Here is a tiny trained network, its code and every weight. The questions are about switching its units off for an input and a target symbol, where a switched-off unit gives its printed mean instead of its output.

import numpy as np


def w(rows, s, z=0):
    codes = np.array(rows[::2]) - 128.0
    scale = np.full(codes.shape[1], s)
    scale[-1] = z or s
    return codes * scale


def f(y):
    return np.maximum(y, 0)


def softmax(a):
    e = np.exp(a - a.max(-1, keepdims=True))
    return e / e.sum(-1, keepdims=True)


def log_softmax(a):
    a = a - a.max(-1, keepdims=True)
    return a - np.log(np.exp(a).sum(-1, keepdims=True))


def net(x, mask):
    ids = ['ΔΛαβζηφψω'.index(c) for c in x.split()]
    T = len(ids)
    res = E[ids] + P[:T]
    u = 0
    for l in range(2):
        r = res
        for j in range(2):
            rows = slice(3 * j, 3 * j + 3)
            q, k, v = (r @ M[l][rows].T for M in (Q, K, V))
            z = softmax(np.where(np.tri(T) > 0, q @ k.T / 3**0.5, -1e9)) @ v
            o = O[l][rows]
            res = res + np.where(mask[u + j], z, o[:, -1]) @ o[:, :-1]
        u += 2
        y = f(res @ A[l][:, :-1].T + A[l][:, -1])
        res = res + np.where(mask[u : u + 8], y, B[l][:, -1]) @ B[l][:, :-1]
        u += 8
    return log_softmax(res[-1] @ U[:, :-1].T + U[:, -1])


Q, K, V, O, A, B = {}, {}, {}, {}, {}, {}
E = w([
[25,64,61,116],'Δ',
[223,134,192,11],'Λ',
[214,178,200,209],'α',
[73,199,35,245],'β',
[133,23,220,166],'ζ',
[159,215,10,87],'η',
[2,43,217,139],'φ',
[180,172,2,110],'ψ',
[29,173,245,133],'ω',
],0.0061)
P = w([
[192,35,47,255],'0',
[118,140,104,180],'1',
[117,144,116,160],'2',
[109,149,127,148],'3',
[106,150,136,137],'4',
[105,156,143,127],'5',
[99,162,150,116],'6',
[97,164,160,108],'7',
[92,177,167,97],'8',
[83,184,177,86],'9',
[88,182,177,79],'10',
[98,166,169,84],'11',
],0.0057)
Q[0] = w([
[103,92,201,166],'L0H1',
[177,195,9,67],'L0H1',
[164,183,37,80],'L0H1',
[45,54,194,155],'L0H2',
[228,207,45,81],'L0H2',
[220,154,95,72],'L0H2',
],0.011)
K[0] = w([
[114,165,175,89],'L0H1',
[155,66,50,187],'L0H1',
[147,85,74,164],'L0H1',
[36,160,146,105],'L0H2',
[252,89,109,150],'L0H2',
[208,106,133,122],'L0H2',
],0.014)
V[0] = w([
[178,11,75,160],'L0H1',
[164,3,55,167],'L0H1',
[40,149,100,125],'L0H1',
[155,26,60,193],'L0H2',
[230,156,85,102],'L0H2',
[41,176,205,97],'L0H2',
],0.0047)
O[0] = w([
[138,35,71,52,169],'L0H1',
[136,46,56,42,189],'L0H1',
[105,225,73,120,170],'L0H1',
[217,13,175,100,217],'L0H2',
[236,175,147,158,10],'L0H2',
[1,166,88,123,142],'L0H2',
],0.0043,0.0011)
A[0] = w([
[107,32,145,3,206],'L0N1',
[128,171,13,87,253],'L0N2',
[226,131,202,106,193],'L0N3',
[108,47,214,140,216],'L0N4',
[120,231,49,206,222],'L0N5',
[224,101,119,61,130],'L0N6',
[109,40,143,14,199],'L0N7',
[238,130,208,99,203],'L0N8',
],0.0062,0.0029)
B[0] = w([
[112,44,148,18,240],'L0N1',
[80,196,39,132,253],'L0N2',
[221,167,232,101,202],'L0N3',
[61,45,163,206,231],'L0N4',
[81,107,53,222,251],'L0N5',
[144,152,158,28,192],'L0N6',
[113,50,147,24,230],'L0N7',
[242,178,255,91,213],'L0N8',
],0.0057,0.0033)
Q[1] = w([
[110,95,216,179],'L1H1',
[190,143,140,68],'L1H1',
[68,67,96,131],'L1H1',
[97,120,83,166],'L1H2',
[150,111,178,83],'L1H2',
[108,92,29,6],'L1H2',
],0.011)
K[1] = w([
[83,255,135,113],'L1H1',
[217,99,169,34],'L1H1',
[58,108,16,142],'L1H1',
[67,146,74,209],'L1H2',
[197,123,142,35],'L1H2',
[141,12,51,134],'L1H2',
],0.0086)
V[1] = w([
[117,1,126,164],'L1H1',
[184,87,170,135],'L1H1',
[199,157,189,114],'L1H1',
[90,117,188,150],'L1H2',
[149,92,171,108],'L1H2',
[68,153,86,168],'L1H2',
],0.0069)
O[1] = w([
[2,174,142,210,251],'L1H1',
[129,195,182,152,179],'L1H1',
[207,187,184,128,118],'L1H1',
[98,141,150,231,164],'L1H2',
[101,100,187,133,224],'L1H2',
[133,170,56,140,28],'L1H2',
],0.0057,0.0032)
A[1] = w([
[163,179,37,117,153],'L1N1',
[177,227,85,154,245],'L1N2',
[135,138,132,143,121],'L1N3',
[200,105,186,44,34],'L1N4',
[75,105,73,211,189],'L1N5',
[122,174,17,83,208],'L1N6',
[141,201,121,254,253],'L1N7',
[86,131,109,160,159],'L1N8',
],0.0081,0.0048)
B[1] = w([
[167,8,155,152,165],'L1N1',
[250,45,158,172,188],'L1N2',
[138,125,137,134,133],'L1N3',
[145,182,7,90,210],'L1N4',
[110,167,27,99,254],'L1N5',
[105,2,164,134,207],'L1N6',
[166,203,108,232,221],'L1N7',
[90,139,96,105,199],'L1N8',
],0.0078,0.0093)
U = w([
[177,158,177,197,155],'Δ',
[173,84,70,185,3],'Λ',
[157,137,127,129,88],'α',
[162,185,83,60,111],'β',
[131,36,218,144,177],'ζ',
[166,80,151,116,123],'η',
[47,96,105,56,141],'φ',
[98,141,194,126,215],'ψ',
[80,254,86,173,136],'ω',
],0.0067,0.0043)

Each question gives the input, a string of symbols that net reads in full, and the target symbol t.
The units are the heads (3 rows each of Q, K, V and O) and the neurons (one row each of A and B). Each row of codes is followed by its name. A weight is (code - 128) times the scale printed after its matrix; where a second scale follows, it is the last column's (O, A, B and U).
mask holds one flag per unit, layer by layer, with each layer's heads first. A switched-off unit (its flag False) gives its mean, the last column of its rows in O or B, instead of its output. The means were averaged over made-up inputs and are rounded, as every weight is.
A unit's drop is (log p(t) with every unit on - log p(t) with that unit switched off) / (log p(t) with every unit on - log p(t) with every unit switched off).
The circuit of an input: a set's keep is (log p(t) with only the set's units on - log p(t) with every unit switched off) / (log p(t) with every unit on - log p(t) with every unit switched off). Starting from the 12 units with the biggest drops (on a tie, the unit counted first), units are removed one at a time, each time the one whose removal leaves the highest keep (on an exact tie, the one counted first), for as long as the keep stays at least 0.8.
units of the circuit, in order: the units of the circuit, biggest drop first
most important unit: the unit with the biggest drop
top k neurons: the k neurons with the biggest drops, biggest first
k most important neurons of layer l: the k neurons of layer l with the biggest drops, biggest first
heads that matter: for each layer, one digit per head in row order, 1 if its drop is at least 0.15 and else 0, layers parted by /
drop when u is switched off: that unit's drop, to one decimal
input ω φ Δ ζ, target φ: units of the circuit, in order -> (L1H1 L0H2 L1N7 L1N2)
input β Δ φ, target φ: heads that matter -> 00 / 10
input ζ ψ ω η φ α β Δ ω Δ ζ, target ω: units of the circuit, in order -> (L0H1 L0H2 L1H2 L1N6)
input Δ β Λ ζ, target ζ: most important unit -> L0N4
input Δ η Δ α ψ, target φ: heads that matter -> 10 / 10
input φ Λ ψ ζ ω Δ ψ ψ α Δ, target φ: 2 most important neurons of layer 1 -> (L1N7 L1N2)
input ζ Δ ζ Λ, target β: 2 most important neurons of layer 0 -> (L0N8 L0N3)
input β η α ζ β Δ α Δ ω ω φ, target ω: heads that matter -> 11 / 01
input φ Δ ω, target ω: heads that matter -> 00 / 00
input ψ η ψ, target β: top 3 neurons -> (L1N4 L0N6 L0N8)
input Λ Δ α ω ω ζ ω β η, target Δ: 2 most important neurons of layer 1 -> (L1N2 L1N5)
input ψ Δ φ ζ ζ, target φ: 2 most important neurons of layer 0 -> (L0N4 L0N8)
input φ ω η Δ α φ β η Λ ψ, target ω: heads that matter -> 11 / 10
input Δ β ω η, target φ: heads that matter -> 10 / 10
input Δ φ Δ Δ α Δ, target φ: most important unit -> L1H1
input φ ω ω ω ψ, target ω: heads that matter -> 11 / 11
input ζ ψ φ ω ψ β Λ ψ ψ, target ψ: 2 most important neurons of layer 1 -> (L1N5 L1N4)
input ψ ζ ζ Λ η, target β: 2 most important neurons of layer 1 -> (L1N4 L1N6)
input β φ α ζ Δ α ω Λ, target β: drop when L1N4 is switched off -> 1.1
input ω ζ α ψ β Δ ψ ζ β η, target Λ: most important unit -> L1H2
input ψ ω ζ ω ψ, target β: drop when L0N6 is switched off -> 0.2
input β α ψ ζ ζ φ Δ Δ β η ζ ψ, target ζ: drop when L1N4 is switched off -> 0.2
input Δ β Δ ψ ζ Λ β ψ Λ ψ η ψ, target φ: drop when L1H1 is switched off -> 0.6
